Here is a tiny trained network, its code and every weight. The questions are about switching its units off for an input and a target symbol, where a switched-off unit gives its printed mean instead of its output.

import numpy as np


def w(rows, s, z=0):
    codes = np.array(rows[::2]) - 128.0
    scale = np.full(codes.shape[1], s)
    scale[-1] = z or s
    return codes * scale


def f(y):
    return y / 2 * (1 + np.tanh(0.7978845608 * (y + 0.044715 * y**3)))


def softmax(a):
    e = np.exp(a - a.max(-1, keepdims=True))
    return e / e.sum(-1, keepdims=True)


def log_softmax(a):
    a = a - a.max(-1, keepdims=True)
    return a - np.log(np.exp(a).sum(-1, keepdims=True))


def net(x, mask):
    ids = ['ζηθμξπστω'.index(c) for c in x.split()]
    T = len(ids)
    res = E[ids] + P[:T]
    u = 0
    for l in range(3):
        q, k, v = (res @ M[l].T for M in (Q, K, V))
        z = softmax(np.where(np.tri(T) > 0, q @ k.T / 3**0.5, -1e9)) @ v
        res = res + np.where(mask[u], z, O[l][:, -1]) @ O[l][:, :-1]
        u += 1
        y = f(res @ A[l][:, :-1].T + A[l][:, -1])
        res = res + np.where(mask[u : u + 8], y, B[l][:, -1]) @ B[l][:, :-1]
        u += 8
    return log_softmax(res[-1] @ U[:, :-1].T + U[:, -1])


Q, K, V, O, A, B = {}, {}, {}, {}, {}, {}
E = w([
[102,115,111,107,122,127,69,109,107],'ζ',
[168,114,148,132,122,92,100,109,90],'η',
[123,145,112,92,144,122,135,113,172],'θ',
[178,250,99,146,118,69,111,106,147],'μ',
[178,156,139,110,159,76,43,119,114],'ξ',
[42,189,115,158,154,131,56,163,154],'π',
[159,146,159,122,128,185,49,147,151],'σ',
[156,48,140,139,102,140,137,133,98],'τ',
[136,177,141,64,111,137,105,159,119],'ω',
],0.017)
P = w([
[246,157,126,185,141,208,38,103,80],'0',
[93,106,90,40,71,134,59,103,179],'1',
[26,93,180,129,241,153,173,142,131],'2',
[172,52,2,94,167,238,183,216,189],'3',
[169,194,83,19,57,141,195,194,184],'4',
[43,77,200,155,249,47,159,129,179],'5',
],0.0081)
Q[0] = w([
[80,175,194,156,202,69,125,54,124],'0.h1',
[43,67,131,142,133,155,209,65,116],'0.h1',
[149,86,129,254,154,179,160,144,182],'0.h1',
],0.0062)
K[0] = w([
[154,241,95,111,194,153,65,1,132],'0.h1',
[172,102,190,183,156,129,106,7,64],'0.h1',
[128,158,210,129,70,72,176,97,115],'0.h1',
],0.0062)
V[0] = w([
[148,133,146,132,211,113,97,69,201],'0.h1',
[148,117,255,100,156,53,172,82,157],'0.h1',
[149,157,169,149,168,170,112,115,131],'0.h1',
],0.0075)
O[0] = w([
[154,143,158,146,255,135,117,160,159,183],'0.h1',
[183,84,171,129,134,130,129,47,127,3],'0.h1',
[197,145,129,180,114,113,144,246,129,187],'0.h1',
],0.0089,0.0042)
A[0] = w([
[39,136,103,94,80,43,135,113,175,161],'0.n1',
[178,122,118,175,96,114,129,133,44,108],'0.n2',
[211,148,108,153,98,79,92,66,81,3],'0.n3',
[102,143,56,110,101,87,171,94,97,46],'0.n4',
[63,36,138,61,91,119,146,130,110,207],'0.n5',
[79,85,162,45,156,152,176,91,254,33],'0.n6',
[150,125,35,221,152,160,163,207,82,182],'0.n7',
[101,108,189,192,168,187,126,123,120,205],'0.n8',
],0.0072,0.0033)
B[0] = w([
[135,73,167,202,68,157,176,163,53,176],'0.n1',
[111,141,110,165,30,248,124,60,96,137],'0.n2',
[185,224,155,111,134,181,146,94,40,130],'0.n3',
[136,106,191,135,99,137,203,83,118,111],'0.n4',
[193,75,242,105,193,143,147,109,146,186],'0.n5',
[155,126,134,160,92,121,20,78,10,148],'0.n6',
[136,90,105,164,154,130,27,53,253,255],'0.n7',
[181,98,226,120,162,2,179,110,86,191],'0.n8',
],0.0068,0.0042)
Q[1] = w([
[39,207,226,157,129,15,147,123,2],'1.h1',
[146,154,253,99,109,116,26,33,147],'1.h1',
[94,104,229,216,248,49,232,127,44],'1.h1',
],0.0052)
K[1] = w([
[120,162,103,255,115,127,24,98,107],'1.h1',
[145,115,145,138,65,130,77,72,70],'1.h1',
[141,143,123,221,127,142,123,17,33],'1.h1',
],0.0068)
V[1] = w([
[100,151,18,17,207,36,136,128,126],'1.h1',
[130,254,109,89,114,203,167,170,50],'1.h1',
[82,129,29,221,88,87,192,48,148],'1.h1',
],0.0065)
O[1] = w([
[175,228,153,82,201,167,74,146,73,57],'1.h1',
[114,110,138,80,24,2,80,150,187,112],'1.h1',
[64,207,198,158,100,196,107,38,183,1],'1.h1',
],0.0087,0.0077)
A[1] = w([
[104,183,134,133,40,116,100,97,182,12],'1.n1',
[99,115,79,157,2,157,27,148,120,140],'1.n2',
[110,157,83,191,138,208,94,55,157,4],'1.n3',
[179,68,202,102,125,147,208,147,178,127],'1.n4',
[134,88,67,112,173,156,176,218,151,102],'1.n5',
[211,155,92,59,59,182,195,93,90,186],'1.n6',
[134,154,189,125,229,116,87,196,97,168],'1.n7',
[186,153,109,67,27,84,113,161,38,51],'1.n8',
],0.007,0.0036)
B[1] = w([
[178,151,78,126,192,164,172,73,217,131],'1.n1',
[121,179,53,137,3,164,146,139,128,181],'1.n2',
[100,192,87,138,189,110,90,113,88,141],'1.n3',
[48,123,67,114,201,114,104,150,85,186],'1.n4',
[183,128,152,99,96,47,142,59,207,254],'1.n5',
[58,149,127,5,119,176,141,187,140,154],'1.n6',
[149,197,144,203,114,30,155,68,52,232],'1.n7',
[103,204,68,46,157,116,99,27,94,187],'1.n8',
],0.0067,0.0098)
Q[2] = w([
[138,142,177,175,205,95,103,78,100],'2.h1',
[176,112,2,62,151,227,49,92,140],'2.h1',
[107,112,107,162,79,150,144,136,92],'2.h1',
],0.0068)
K[2] = w([
[173,36,97,160,134,134,96,46,103],'2.h1',
[99,91,125,27,234,114,230,167,143],'2.h1',
[76,113,57,199,124,56,253,103,102],'2.h1',
],0.0057)
V[2] = w([
[114,2,143,226,152,116,149,148,62],'2.h1',
[68,114,42,165,111,206,79,165,136],'2.h1',
[100,179,131,231,203,126,166,67,175],'2.h1',
],0.0062)
O[2] = w([
[85,82,107,147,242,149,253,136,121,1],'2.h1',
[80,162,203,144,232,137,77,147,212,184],'2.h1',
[200,201,178,77,103,94,193,114,181,39],'2.h1',
],0.0065)
A[2] = w([
[87,154,120,130,106,131,139,30,25,111],'2.n1',
[48,134,138,110,69,124,105,149,119,217],'2.n2',
[167,124,2,119,104,102,122,88,131,46],'2.n3',
[126,168,146,146,164,52,149,189,61,253],'2.n4',
[51,74,151,107,101,137,161,189,125,152],'2.n5',
[102,197,104,113,166,124,97,44,131,51],'2.n6',
[86,89,137,113,89,186,137,117,72,129],'2.n7',
[153,173,183,116,56,112,68,157,134,205],'2.n8',
],0.0088,0.0036)
B[2] = w([
[103,153,156,221,162,8,157,115,117,152],'2.n1',
[224,147,120,147,138,138,178,49,179,193],'2.n2',
[75,158,219,108,95,124,137,198,132,253],'2.n3',
[125,163,81,56,108,219,159,172,93,222],'2.n4',
[255,170,167,120,107,162,133,164,123,165],'2.n5',
[115,129,219,67,208,118,55,140,133,165],'2.n6',
[155,156,187,130,88,66,187,75,103,142],'2.n7',
[47,156,73,135,93,159,129,54,128,255],'2.n8',
],0.0076,0.016)
U = w([
[78,138,196,100,189,122,89,145,59,151],'ζ',
[203,127,146,161,133,58,111,147,160,117],'η',
[170,166,137,202,145,106,124,126,36,124],'θ',
[103,124,167,156,127,56,165,58,121,96],'μ',
[79,91,98,55,88,168,109,226,132,18],'ξ',
[186,150,220,108,104,186,190,99,109,141],'π',
[95,153,22,136,153,192,195,142,139,184],'σ',
[85,133,254,105,143,129,147,144,172,15],'τ',
[122,119,95,187,169,141,52,117,43,250],'ω',
],0.0068,0.0023)

Each question gives the input, a string of symbols that net reads in full, and the target symbol t.
The units are the heads (3 rows each of Q, K, V and O) and the neurons (one row each of A and B). Each row of codes is followed by its name. A weight is (code - 128) times the scale printed after its matrix; where a second scale follows, it is the last column's (O, A, B and U).
mask holds one flag per unit, layer by layer, with each layer's heads first. A switched-off unit (its flag False) gives its mean, the last column of its rows in O or B, instead of its output. The means were averaged over made-up inputs and are rounded, as every weight is.
A unit's drop is (log p(t) with every unit on - log p(t) with that unit switched off) / (log p(t) with every unit on - log p(t) with every unit switched off).
The circuit of an input: a set's keep is (log p(t) with only the set's units on - log p(t) with every unit switched off) / (log p(t) with every unit on - log p(t) with every unit switched off). Starting from the 12 units with the biggest drops (on a tie, the unit counted first), units are removed one at a time, each time the one whose removal leaves the highest keep (on an exact tie, the one counted first), for as long as the keep stays at least 0.8.
units of the circuit, in order: the units of the circuit, biggest drop first
top k neurons: the k neurons with the biggest drops, biggest first
top k neurons in layer l: the k neurons of layer l with the biggest drops, biggest first
input θ σ μ η, target η: units of the circuit, in order => (0.n7; 2.n8)
input σ η σ, target σ: units of the circuit, in order => (2.h1; 1.h1; 2.n3)
input θ τ ξ θ μ μ, target θ: units of the circuit, in order => (1.h1; 1.n7; 2.n1; 1.n5)
input ξ π μ μ, target ζ: top neuron => (2.n6)
input ξ τ τ ξ ξ σ, target ξ: top 2 neurons in layer 1 => (1.n4; 1.n8)
input μ τ ζ ζ θ, target π: top 2 neurons in layer 0 => (0.n1; 0.n4)
input τ ξ ω ξ, target ξ: top 4 neurons => (2.n3; 0.n7; 2.n4; 2.n2)
input σ ζ μ ζ μ ω, target σ: top 4 neurons => (0.n7; 2.n4; 2.n3; 0.n8)
input η ζ τ τ, target σ: top 4 neurons => (0.n7; 1.n4; 2.n3; 2.n6)
input ζ τ ζ ξ θ μ, target ζ: top 2 neurons in layer 2 => (2.n6; 2.n2)
input σ η ζ π, target ζ: units of the circuit, in order => (1.h1; 2.n6; 0.n7; 1.n3)
input μ σ τ τ σ π, target μ: top 2 neurons in layer 0 => (0.n3; 0.n2)
input τ σ θ μ ω π, target τ: top 2 neurons in layer 0 => (0.n2; 0.n7)
input θ ω θ π π τ, target θ: top 3 neurons => (1.n7; 2.n1; 0.n8)
input σ σ θ ζ, target η: units of the circuit, in order => (2.n8; 2.n4)
input σ σ τ ω θ ζ, target σ: top 3 neurons in layer 2 => (2.n4; 2.n3; 2.n6)
input π π ω η, target ξ: top 3 neurons in layer 2 => (2.n3; 2.n2; 2.n1)
input μ τ θ τ, target σ: top 4 neurons in layer 0 => (0.n5; 0.n7; 0.n6; 0.n1)
input σ π η τ π, target σ: top 2 neurons => (0.n1; 2.n3)
input σ ζ π, target σ: top 3 neurons => (0.n7; 2.n4; 0.n8)
input θ η τ, target θ: top 2 neurons in layer 1 => (1.n7; 1.n4)
input τ ζ η σ τ ω, target τ: top 2 neurons => (0.n2; 1.n2)
input η ζ ζ σ, target η: top 2 neurons => (1.n5; 2.n8)
input τ ζ τ θ θ, target π: top 3 neurons in layer 2 => (2.n7; 2.n2; 2.n8)
